Below are the code and all the weights of a small trained network. Each question names an input and a target symbol and asks about switching units off, where a switched-off unit gives its printed mean instead of its output.

import numpy as np


def w(rows, s, z=0):
    codes = np.array(rows[::2]) - 128.0
    scale = np.full(codes.shape[1], s)
    scale[-1] = z or s
    return codes * scale


def softmax(a):
    e = np.exp(a - a.max(-1, keepdims=True))
    return e / e.sum(-1, keepdims=True)


def log_softmax(a):
    a = a - a.max(-1, keepdims=True)
    return a - np.log(np.exp(a).sum(-1, keepdims=True))


def net(x, mask):
    ids = ['ΛΣΩαβγδημξπτφψ'.index(c) for c in x.split()]
    T = len(ids)
    res = E[ids] + P[:T]
    u = 0
    for l in range(3):
        r = res
        for j in range(2):
            rows = slice(3 * j, 3 * j + 3)
            q, k, v = (r @ M[l][rows].T for M in (Q, K, V))
            z = softmax(np.where(np.tri(T) > 0, q @ k.T / 3**0.5, -1e9)) @ v
            o = O[l][rows]
            res = res + np.where(mask[u + j], z, o[:, -1]) @ o[:, :-1]
        u += 2
    return log_softmax(res[-1] @ U[:, :-1].T + U[:, -1])


Q, K, V, O = {}, {}, {}, {}
E = w([
[229,163,167],'Λ',
[172,106,28],'Σ',
[123,100,135],'Ω',
[130,131,112],'α',
[127,130,116],'β',
[105,163,107],'γ',
[123,180,92],'δ',
[32,108,182],'η',
[125,133,117],'μ',
[77,67,29],'ξ',
[119,175,250],'π',
[130,129,117],'τ',
[148,87,135],'φ',
[128,129,116],'ψ',
],0.014)
P = w([
[168,118,206],'0',
[31,246,29],'1',
[28,187,2],'2',
[52,134,7],'3',
[149,43,131],'4',
[144,82,127],'5',
[133,98,99],'6',
[136,125,66],'7',
[121,132,76],'8',
[127,125,87],'9',
[136,112,104],'10',
],0.0034)
Q[0] = w([
[115,146,108],'L0H0',
[107,133,129],'L0H0',
[138,144,121],'L0H0',
[245,245,2],'L0H1',
[36,173,182],'L0H1',
[231,125,173],'L0H1',
],0.008)
K[0] = w([
[136,120,126],'L0H0',
[126,126,123],'L0H0',
[136,127,133],'L0H0',
[252,97,121],'L0H1',
[93,132,162],'L0H1',
[153,175,117],'L0H1',
],0.014)
V[0] = w([
[128,111,65],'L0H0',
[127,121,109],'L0H0',
[128,127,134],'L0H0',
[196,185,139],'L0H1',
[199,74,217],'L0H1',
[200,254,103],'L0H1',
],0.0041)
O[0] = w([
[61,148,216,187],'L0H0',
[135,132,165,146],'L0H0',
[137,124,125,121],'L0H0',
[252,136,102,110],'L0H1',
[157,9,21,2],'L0H1',
[253,174,112,164],'L0H1',
],0.0025,0.00074)
Q[1] = w([
[132,135,146],'L1H0',
[158,124,168],'L1H0',
[177,116,203],'L1H0',
[117,172,169],'L1H1',
[60,177,217],'L1H1',
[199,97,2],'L1H1',
],0.0095)
K[1] = w([
[125,140,128],'L1H0',
[80,158,111],'L1H0',
[93,155,98],'L1H0',
[83,165,173],'L1H1',
[55,147,172],'L1H1',
[250,119,76],'L1H1',
],0.011)
V[1] = w([
[166,91,137],'L1H0',
[118,151,73],'L1H0',
[81,177,134],'L1H0',
[96,138,170],'L1H1',
[200,65,2],'L1H1',
[18,214,248],'L1H1',
],0.006)
O[1] = w([
[108,98,94,32],'L1H0',
[153,142,108,255],'L1H0',
[135,151,164,223],'L1H0',
[100,135,162,102],'L1H1',
[179,114,8,190],'L1H1',
[64,159,255,134],'L1H1',
],0.0075,0.00057)
Q[2] = w([
[159,143,40],'L2H0',
[79,174,126],'L2H0',
[253,185,240],'L2H0',
[46,109,96],'L2H1',
[100,45,154],'L2H1',
[254,114,206],'L2H1',
],0.0088)
K[2] = w([
[197,93,126],'L2H0',
[124,120,170],'L2H0',
[128,226,120],'L2H0',
[108,55,140],'L2H1',
[69,135,132],'L2H1',
[134,249,118],'L2H1',
],0.014)
V[2] = w([
[102,154,34],'L2H0',
[117,83,103],'L2H0',
[120,245,109],'L2H0',
[148,210,122],'L2H1',
[191,148,2],'L2H1',
[101,41,118],'L2H1',
],0.009)
O[2] = w([
[141,89,193,250],'L2H0',
[81,111,151,144],'L2H0',
[254,151,170,192],'L2H0',
[198,125,130,163],'L2H1',
[148,41,162,193],'L2H1',
[2,123,147,110],'L2H1',
],0.0098,0.0014)
U = w([
[54,136,155,197],'Λ',
[129,129,131,156],'Σ',
[149,149,55,95],'Ω',
[132,125,132,154],'α',
[95,118,183,109],'β',
[225,139,153,154],'γ',
[170,70,2,1],'δ',
[128,127,132,151],'η',
[128,126,138,159],'μ',
[133,133,137,128],'ξ',
[116,95,227,49],'π',
[44,79,47,123],'τ',
[160,178,235,151],'φ',
[113,151,75,84],'ψ',
],0.01,0.0057)

Each question gives the input, a string of symbols that net reads in full, and the target symbol t.
The units are the heads (3 rows each of Q, K, V and O). Each row of codes is followed by its name. A weight is (code - 128) times the scale printed after its matrix; where a second scale follows, it is the last column's (O and U).
mask holds one flag per head, layer by layer. A switched-off head (its flag False) gives its mean, the last column of its rows in O, instead of its output. The means were averaged over made-up inputs and are rounded, as every weight is.
A unit's drop is (log p(t) with every unit on - log p(t) with that unit switched off) / (log p(t) with every unit on - log p(t) with every unit switched off).
The circuit of an input: a set's keep is (log p(t) with only the set's units on - log p(t) with every unit switched off) / (log p(t) with every unit on - log p(t) with every unit switched off). Starting from all 6 units, units are removed one at a time, each time the one whose removal leaves the highest keep (on an exact tie, the one counted first), for as long as the keep stays at least 0.8.
circuit, biggest first: the units of the circuit, biggest drop first
unit that matters most: the unit with the biggest drop
which heads matter: for each layer, one digit per head in row order, 1 if its drop is at least 0.15 and else 0, layers parted by /
drop when u is switched off: that unit's drop, to one decimal
input Λ γ Σ ψ, target δ: circuit, biggest first	(L1H1 L0H1)
input δ η ψ π α π α, target Ω: unit that matters most	L1H1
input δ ψ α, target γ: circuit, biggest first	(L2H0 L2H1 L0H1)
input π η Λ δ β δ δ δ δ, target γ: which heads matter	01 / 00 / 11
input η δ α δ τ, target γ: circuit, biggest first	(L2H0 L1H0 L2H1)
input π δ τ δ δ δ β, target γ: circuit, biggest first	(L2H0 L2H1)
input φ Σ Σ Λ μ Ω, target π: circuit, biggest first	(L2H1 L2H0 L1H1)
input δ δ β, target γ: circuit, biggest first	(L2H0 L2H1 L0H1)
input φ γ μ, target τ: circuit, biggest first	(L2H0 L0H1 L2H1 L1H0)
input Λ α δ δ, target δ: circuit, biggest first	(L0H1 L1H1 L2H1)
input Σ τ Ω, target π: circuit, biggest first	(L1H1 L2H1 L2H0)
input δ α δ η, target Λ: circuit, biggest first	(L1H1 L2H1)
input τ δ Λ α α, target γ: circuit, biggest first	(L2H1 L2H0)
input δ π γ, target γ: unit that matters most	L2H0
input α β φ φ φ π ξ, target τ: which heads matter	00 / 00 / 11
input δ δ δ φ π Σ δ δ Λ η μ, target γ: circuit, biggest first	(L2H1 L2H0 L0H1)
input δ τ δ, target γ: which heads matter	00 / 00 / 11
input η η δ, target ψ: which heads matter	00 / 01 / 11
input Λ δ φ, target δ: circuit, biggest first	(L1H1 L0H1 L2H1)
input π Ω γ, target Ω: unit that matters most	L2H0
input π η τ, target Ω: which heads matter	00 / 01 / 11
input φ Λ δ, target τ: drop when L1H0 is switched off	0.3
input φ φ δ β, target τ: drop when L1H0 is switched off	0.2
input γ μ Λ, target γ: drop when L2H0 is switched off	0.2
